Below is a small trained network, with its code and all its weights. Each question gives an input and a target symbol and asks what happens when units are switched off, that is, made to give their printed mean instead of their output.

import numpy as np


def w(rows, s, z=0):
    codes = np.array(rows[::2]) - 128.0
    scale = np.full(codes.shape[1], s)
    scale[-1] = z or s
    return codes * scale


def softmax(a):
    e = np.exp(a - a.max(-1, keepdims=True))
    return e / e.sum(-1, keepdims=True)


def log_softmax(a):
    a = a - a.max(-1, keepdims=True)
    return a - np.log(np.exp(a).sum(-1, keepdims=True))


def net(x, mask):
    ids = ['αβγδεξπτ'.index(c) for c in x.split()]
    T = len(ids)
    res = E[ids] + P[:T]
    u = 0
    for l in range(3):
        r = res
        for j in range(3):
            rows = slice(3 * j, 3 * j + 3)
            q, k, v = (r @ M[l][rows].T for M in (Q, K, V))
            z = softmax(np.where(np.tri(T) > 0, q @ k.T / 3**0.5, -1e9)) @ v
            o = O[l][rows]
            res = res + np.where(mask[u + j], z, o[:, -1]) @ o[:, :-1]
        u += 3
    return log_softmax(res[-1] @ U[:, :-1].T + U[:, -1])


Q, K, V, O = {}, {}, {}, {}
E = w([
[113,115,179,2,119],'α',
[125,35,38,180,165],'β',
[139,126,107,141,147],'γ',
[81,83,113,203,228],'δ',
[22,117,178,67,199],'ε',
[42,237,108,138,179],'ξ',
[43,136,34,122,153],'π',
[109,36,241,85,164],'τ',
],0.008)
P = w([
[112,133,158,177,116],'0',
[144,161,129,95,164],'1',
[88,105,140,133,78],'2',
[145,156,120,103,175],'3',
[85,80,141,128,73],'4',
[147,147,119,103,180],'5',
[85,64,137,122,76],'6',
[150,145,113,102,185],'7',
[86,47,144,117,72],'8',
[149,150,106,100,188],'9',
[81,34,142,116,71],'10',
[156,146,100,102,195],'11',
[88,5,155,116,64],'12',
[155,155,91,98,203],'13',
],0.017)
Q[0] = w([
[208,43,80,59,112],'L0H0',
[103,115,161,27,84],'L0H0',
[141,86,33,116,98],'L0H0',
[53,189,202,132,57],'L0H1',
[140,36,5,126,190],'L0H1',
[189,104,134,105,5],'L0H1',
[192,163,249,255,142],'L0H2',
[188,128,58,13,107],'L0H2',
[179,76,83,190,146],'L0H2',
],0.0095)
K[0] = w([
[130,215,93,167,143],'L0H0',
[91,165,132,227,152],'L0H0',
[87,150,148,124,124],'L0H0',
[57,169,154,127,66],'L0H1',
[224,142,30,132,246],'L0H1',
[103,84,179,66,117],'L0H1',
[93,222,116,28,69],'L0H2',
[137,85,166,164,77],'L0H2',
[184,136,77,149,147],'L0H2',
],0.012)
V[0] = w([
[145,2,91,154,89],'L0H0',
[64,116,146,105,70],'L0H0',
[145,138,153,70,195],'L0H0',
[56,104,70,167,60],'L0H1',
[53,108,112,146,93],'L0H1',
[82,36,215,46,109],'L0H1',
[116,82,159,177,112],'L0H2',
[180,130,152,142,110],'L0H2',
[176,182,121,149,107],'L0H2',
],0.0074)
O[0] = w([
[154,2,156,144,106,39],'L0H0',
[157,143,123,47,135,173],'L0H0',
[121,108,131,81,148,162],'L0H0',
[158,52,163,180,104,85],'L0H1',
[153,47,55,106,119,136],'L0H1',
[96,170,91,174,153,70],'L0H1',
[138,146,132,208,117,191],'L0H2',
[159,106,170,114,196,38],'L0H2',
[104,187,146,129,162,4],'L0H2',
],0.0082,0.0025)
Q[1] = w([
[105,215,132,177,55],'L1H0',
[137,153,81,166,222],'L1H0',
[81,68,121,199,115],'L1H0',
[198,85,221,145,55],'L1H1',
[142,66,53,109,181],'L1H1',
[164,93,106,181,77],'L1H1',
[84,179,83,119,179],'L1H2',
[29,105,151,249,30],'L1H2',
[61,187,85,148,100],'L1H2',
],0.011)
K[1] = w([
[119,205,107,152,154],'L1H0',
[109,159,98,55,147],'L1H0',
[119,133,130,164,179],'L1H0',
[84,110,78,120,47],'L1H1',
[63,175,178,102,110],'L1H1',
[107,126,91,69,76],'L1H1',
[170,90,3,64,121],'L1H2',
[172,211,116,185,50],'L1H2',
[112,164,44,212,187],'L1H2',
],0.011)
V[1] = w([
[127,83,73,198,211],'L1H0',
[132,220,179,183,60],'L1H0',
[163,176,90,86,200],'L1H0',
[53,188,178,160,36],'L1H1',
[127,85,90,80,23],'L1H1',
[105,169,189,161,43],'L1H1',
[130,122,237,86,168],'L1H2',
[206,162,2,149,109],'L1H2',
[52,82,156,44,115],'L1H2',
],0.0072)
O[1] = w([
[109,152,49,111,189,189],'L1H0',
[121,114,155,169,132,84],'L1H0',
[124,62,122,119,193,112],'L1H0',
[97,201,115,108,89,127],'L1H1',
[115,110,66,109,207,2],'L1H1',
[94,185,145,127,84,57],'L1H1',
[103,205,179,118,101,107],'L1H2',
[145,131,2,118,172,84],'L1H2',
[78,123,128,97,118,180],'L1H2',
],0.0088,0.0027)
Q[2] = w([
[112,105,182,181,51],'L2H0',
[31,96,78,169,74],'L2H0',
[29,167,85,60,73],'L2H0',
[211,108,169,18,182],'L2H1',
[44,120,52,112,44],'L2H1',
[86,19,176,173,11],'L2H1',
[31,149,125,175,55],'L2H2',
[22,107,84,104,129],'L2H2',
[62,65,71,8,68],'L2H2',
],0.012)
K[2] = w([
[189,183,169,144,142],'L2H0',
[106,196,116,221,107],'L2H0',
[120,173,130,196,37],'L2H0',
[220,98,171,40,116],'L2H1',
[103,246,68,146,104],'L2H1',
[74,214,174,237,135],'L2H1',
[59,120,57,134,35],'L2H2',
[131,34,79,180,30],'L2H2',
[89,49,133,204,52],'L2H2',
],0.012)
V[2] = w([
[144,160,95,28,199],'L2H0',
[79,115,109,178,195],'L2H0',
[231,85,49,194,83],'L2H0',
[85,202,119,181,73],'L2H1',
[124,94,190,135,168],'L2H1',
[6,91,86,137,135],'L2H1',
[122,165,65,45,166],'L2H2',
[93,151,183,91,149],'L2H2',
[250,30,161,109,115],'L2H2',
],0.011)
O[2] = w([
[178,114,111,182,80,3],'L2H0',
[166,136,160,151,209,156],'L2H0',
[136,69,107,49,135,72],'L2H0',
[201,145,146,128,133,236],'L2H1',
[54,109,177,136,152,119],'L2H1',
[136,115,109,249,161,150],'L2H1',
[154,105,181,116,158,126],'L2H2',
[175,88,96,97,146,134],'L2H2',
[140,206,128,165,110,40],'L2H2',
],0.015,0.0082)
U = w([
[135,111,99,33,39,169],'α',
[155,20,98,128,68,190],'β',
[226,136,144,92,116,174],'γ',
[130,94,174,173,168,89],'δ',
[80,149,162,105,146,76],'ε',
[151,170,133,75,255,10],'ξ',
[111,148,51,107,136,125],'π',
[109,55,165,128,19,200],'τ',
],0.009,0.013)

Each question gives the input, a string of symbols that net reads in full, and the target symbol t.
The units are the heads (3 rows each of Q, K, V and O). Each row of codes is followed by its name. A weight is (code - 128) times the scale printed after its matrix; where a second scale follows, it is the last column's (O and U).
mask holds one flag per head, layer by layer. A switched-off head (its flag False) gives its mean, the last column of its rows in O, instead of its output. The means were averaged over made-up inputs and are rounded, as every weight is.
A unit's drop is (log p(t) with every unit on - log p(t) with that unit switched off) / (log p(t) with every unit on - log p(t) with every unit switched off).
The circuit of an input: a set's keep is (log p(t) with only the set's units on - log p(t) with every unit switched off) / (log p(t) with every unit on - log p(t) with every unit switched off). Starting from all 9 units, units are removed one at a time, each time the one whose removal leaves the highest keep (on an exact tie, the one counted first), for as long as the keep stays at least 0.8.
circuit, biggest first: the units of the circuit, biggest drop first
unit that matters most: the unit with the biggest drop
which heads matter: for each layer, one digit per head in row order, 1 if its drop is at least 0.15 and else 0, layers parted by /
drop of u: that unit's drop, to one decimal
input ξ τ α γ ε β α, target γ: which heads matter => 100 / 010 / 010
input ξ γ ξ ξ γ δ ε δ ξ τ, target τ: circuit, biggest first => (L2H1; L2H0)
input β τ γ, target π: circuit, biggest first => (L2H2; L0H0; L0H1)
input β ξ δ α γ ε π τ γ ε ξ γ γ, target π: which heads matter => 110 / 000 / 011
input ε π ξ β β γ β ξ γ, target δ: circuit, biggest first => (L2H1; L2H0; L1H2)
input ε ξ ε, target δ: which heads matter => 010 / 100 / 110
input δ γ ξ ξ ξ β γ, target ξ: circuit, biggest first => (L2H0; L1H0; L0H2; L0H0)
input τ β β, target ε: circuit, biggest first => (L2H0; L1H2; L2H1)
input ξ ε ξ β ξ ε δ β τ δ π, target γ: unit that matters most => L2H1
input α τ ξ, target τ: circuit, biggest first => (L2H0; L1H2; L1H1)
input ξ γ δ, target γ: circuit, biggest first => (L2H1; L1H1)
input γ ξ α γ δ γ δ β π, target α: circuit, biggest first => (L2H0; L2H1; L1H2; L0H1)
input ε ξ γ π ξ, target δ: circuit, biggest first => (L1H0; L2H1; L2H0; L0H1)
input β ε β ξ γ α, target α: circuit, biggest first => (L2H1)
input γ δ β ξ ξ ε ε, target α: which heads matter => 010 / 001 / 110
input ξ γ ξ ξ ξ β γ α, target α: which heads matter => 000 / 000 / 110
input γ ξ γ γ ξ ξ ξ ξ ξ ξ ε, target α: which heads matter => 000 / 001 / 110
input ξ β ε γ ξ τ, target τ: circuit, biggest first => (L2H0; L2H1)
input ξ ξ ξ γ τ ε, target ε: circuit, biggest first => (L2H1; L1H2)
input τ β β ξ ξ β ε ε ξ τ α α ξ, target ε: which heads matter => 000 / 001 / 100
input δ π ξ β τ α τ, target ξ: unit that matters most => L2H0
input τ α δ ξ π ξ ξ β β, target ε: drop of L2H0 => 0.5
input ξ ξ δ π β, target γ: drop of L2H1 => 1.2
input β ξ δ, target π: drop of L1H1 => 0.1
input β γ ξ δ ξ, target π: drop of L0H2 => 0.1
